Here is a tiny trained network, its code and every weight. The questions are about switching its units off for an input and a target symbol, where a switched-off unit gives its printed mean instead of its output.

import numpy as np


def w(rows, s, z=0):
    codes = np.array(rows[::2]) - 128.0
    scale = np.full(codes.shape[1], s)
    scale[-1] = z or s
    return codes * scale


def norm(h):
    return h / np.sqrt((h * h).mean(-1, keepdims=True) + 1e-5)


def f(y):
    return np.maximum(y, 0)


def softmax(a):
    e = np.exp(a - a.max(-1, keepdims=True))
    return e / e.sum(-1, keepdims=True)


def log_softmax(a):
    a = a - a.max(-1, keepdims=True)
    return a - np.log(np.exp(a).sum(-1, keepdims=True))


def net(x, mask):
    ids = ['ΔΘΞΠΣΦαβγεηλμ'.index(c) for c in x.split()]
    T = len(ids)
    res = E[ids] + P[:T]
    r = norm(res)
    for j in range(2):
        rows = slice(3 * j, 3 * j + 3)
        q, k, v = (r @ M[0][rows].T for M in (Q, K, V))
        z = softmax(np.where(np.tri(T) > 0, q @ k.T / 3**0.5, -1e9)) @ v
        o = O[0][rows]
        res = res + np.where(mask[j], z, o[:, -1]) @ o[:, :-1]
    y = f(norm(res) @ A[0][:, :-1].T + A[0][:, -1])
    res = res + np.where(mask[2:14], y, B[0][:, -1]) @ B[0][:, :-1]
    return log_softmax(norm(res)[-1] @ U[:, :-1].T + U[:, -1])


Q, K, V, O, A, B = {}, {}, {}, {}, {}, {}
E = w([
[143,126,253],'Δ',
[103,146,100],'Θ',
[164,171,91],'Ξ',
[129,90,151],'Π',
[137,150,120],'Σ',
[130,172,82],'Φ',
[125,157,106],'α',
[86,166,118],'β',
[70,137,120],'γ',
[67,137,159],'ε',
[105,97,82],'η',
[164,106,142],'λ',
[132,91,150],'μ',
],0.03)
P = w([
[253,157,158],'0',
[199,228,134],'1',
[212,196,170],'2',
[211,173,192],'3',
[204,151,209],'4',
[197,142,218],'5',
[183,129,230],'6',
[186,127,232],'7',
[182,124,240],'8',
[192,122,247],'9',
[186,121,248],'10',
],0.0041)
Q[0] = w([
[82,96,141],'head 1',
[200,65,2],'head 1',
[102,159,34],'head 1',
[121,148,187],'head 2',
[76,103,81],'head 2',
[225,115,161],'head 2',
],0.017)
K[0] = w([
[66,97,118],'head 1',
[233,84,17],'head 1',
[136,157,5],'head 1',
[149,72,115],'head 2',
[153,181,104],'head 2',
[3,68,120],'head 2',
],0.015)
V[0] = w([
[123,176,194],'head 1',
[168,207,228],'head 1',
[153,39,113],'head 1',
[10,158,158],'head 2',
[91,93,1],'head 2',
[139,205,153],'head 2',
],0.0088)
O[0] = w([
[220,173,80,210],'head 1',
[181,242,217,253],'head 1',
[167,3,125,66],'head 1',
[13,30,223,140],'head 2',
[232,1,79,47],'head 2',
[124,153,248,165],'head 2',
],0.0057,0.003)
A[0] = w([
[79,129,212,185],'neuron 1',
[75,54,66,152],'neuron 2',
[247,101,120,132],'neuron 3',
[184,105,33,54],'neuron 4',
[182,173,125,53],'neuron 5',
[176,200,161,120],'neuron 6',
[170,112,217,168],'neuron 7',
[93,158,86,39],'neuron 8',
[133,177,211,112],'neuron 9',
[219,141,80,5],'neuron 10',
[104,254,123,132],'neuron 11',
[59,184,98,83],'neuron 12',
],0.0083,0.0027)
B[0] = w([
[113,86,54,200],'neuron 1',
[248,122,93,151],'neuron 2',
[68,90,80,179],'neuron 3',
[92,122,174,141],'neuron 4',
[92,129,130,163],'neuron 5',
[163,74,176,216],'neuron 6',
[103,239,129,209],'neuron 7',
[84,139,175,141],'neuron 8',
[146,64,101,212],'neuron 9',
[138,113,134,146],'neuron 10',
[90,81,124,255],'neuron 11',
[36,127,153,176],'neuron 12',
],0.011,0.0068)
U = w([
[225,137,164,101],'Δ',
[173,35,55,154],'Θ',
[138,147,134,3],'Ξ',
[184,198,111,227],'Π',
[130,161,136,6],'Σ',
[124,170,105,81],'Φ',
[169,172,249,222],'α',
[91,159,148,39],'β',
[41,104,90,143],'γ',
[109,58,205,205],'ε',
[85,128,94,108],'η',
[121,229,177,143],'λ',
[50,148,210,191],'μ',
],0.016,0.0051)

Each question gives the input, a string of symbols that net reads in full, and the target symbol t.
The units are the heads (3 rows each of Q, K, V and O) and the neurons (one row each of A and B). Each row of codes is followed by its name. A weight is (code - 128) times the scale printed after its matrix; where a second scale follows, it is the last column's (O, A, B and U).
mask holds one flag per unit, heads first, then neurons. A switched-off unit (its flag False) gives its mean, the last column of its rows in O or B, instead of its output. The means were averaged over made-up inputs and are rounded, as every weight is.
A unit's drop is (log p(t) with every unit on - log p(t) with that unit switched off) / (log p(t) with every unit on - log p(t) with every unit switched off).
The circuit of an input: a set's keep is (log p(t) with only the set's units on - log p(t) with every unit switched off) / (log p(t) with every unit on - log p(t) with every unit switched off). Starting from the 12 units with the biggest drops (on a tie, the unit counted first), units are removed one at a time, each time the one whose removal leaves the highest keep (on an exact tie, the one counted first), for as long as the keep stays at least 0.8.
circuit, biggest first: the units of the circuit, biggest drop first
top k neurons: the k neurons with the biggest drops, biggest first
which heads matter: for each layer, one digit per head in row order, 1 if its drop is at least 0.15 and else 0, layers parted by /
drop of u: that unit's drop, to one decimal
input μ γ λ Δ μ Θ Ξ Σ Σ Π, target α: circuit, biggest first -> [head 1; neuron 7]
input α Σ α, target α: which heads matter -> 01
input Δ λ Π η μ, target Θ: circuit, biggest first -> [head 2]
input μ α λ Θ μ, target γ: top 3 neurons -> [neuron 3; neuron 7; neuron 6]
input Ξ Σ Φ α γ μ Σ, target ε: circuit, biggest first -> [neuron 9; neuron 6]
input Ξ η η β Ξ Σ η ε ε γ α, target ε: which heads matter -> 01
input Δ λ μ Ξ Σ λ Θ β Δ Ξ, target α: which heads matter -> 01
input Φ Σ γ β Σ γ Φ η Π μ Π, target Θ: which heads matter -> 11
input α Σ γ Δ Π Σ μ μ Ξ Ξ, target α: which heads matter -> 11
input Ξ Ξ α, target α: circuit, biggest first -> [neuron 1; neuron 6; neuron 7]
input μ Φ μ μ Ξ μ β μ, target γ: top 3 neurons -> [neuron 1; neuron 7; neuron 3]
input η Π Δ μ Ξ λ Δ μ α, target μ: top 3 neurons -> [neuron 11; neuron 7; neuron 6]
input η μ α ε Π Δ γ Σ, target ε: top 2 neurons -> [neuron 6; neuron 9]
input α η μ γ Φ, target μ: top 2 neurons -> [neuron 1; neuron 9]
input μ μ γ γ η Σ, target Θ: top 2 neurons -> [neuron 3; neuron 12]
input μ Π β Ξ η α μ Ξ, target Θ: top 2 neurons -> [neuron 7; neuron 3]
input Ξ λ Δ Θ ε Δ μ, target α: top neuron -> [neuron 7]
input ε Π μ γ Δ ε λ μ, target μ: top 3 neurons -> [neuron 7; neuron 1; neuron 6]
input Σ Σ ε μ Σ ε Π, target μ: top 2 neurons -> [neuron 7; neuron 1]
input μ β η Θ β γ μ λ Φ, target μ: which heads matter -> 00
input Φ λ ε ε μ Θ Φ μ, target μ: which heads matter -> 01
input Σ μ Δ Π μ ε β ε λ Φ Ξ, target μ: circuit, biggest first -> [head 2]
input Σ Π μ Φ Ξ Θ λ, target Δ: top 4 neurons -> [neuron 11; neuron 12; neuron 7; neuron 1]
input Ξ λ Ξ Φ η Σ η Ξ, target Θ: top 2 neurons -> [neuron 3; neuron 7]
input Σ γ μ Δ γ μ Θ Σ α, target μ: which heads matter -> 10
input μ Ξ Ξ μ λ μ Δ μ Σ, target α: top 2 neurons -> [neuron 6; neuron 7]
input β η γ η η Θ λ, target Θ: top 2 neurons -> [neuron 3; neuron 6]
input λ Π Δ Φ Θ Σ Δ Σ α Θ Σ, target α: drop of neuron 7 -> 0.1
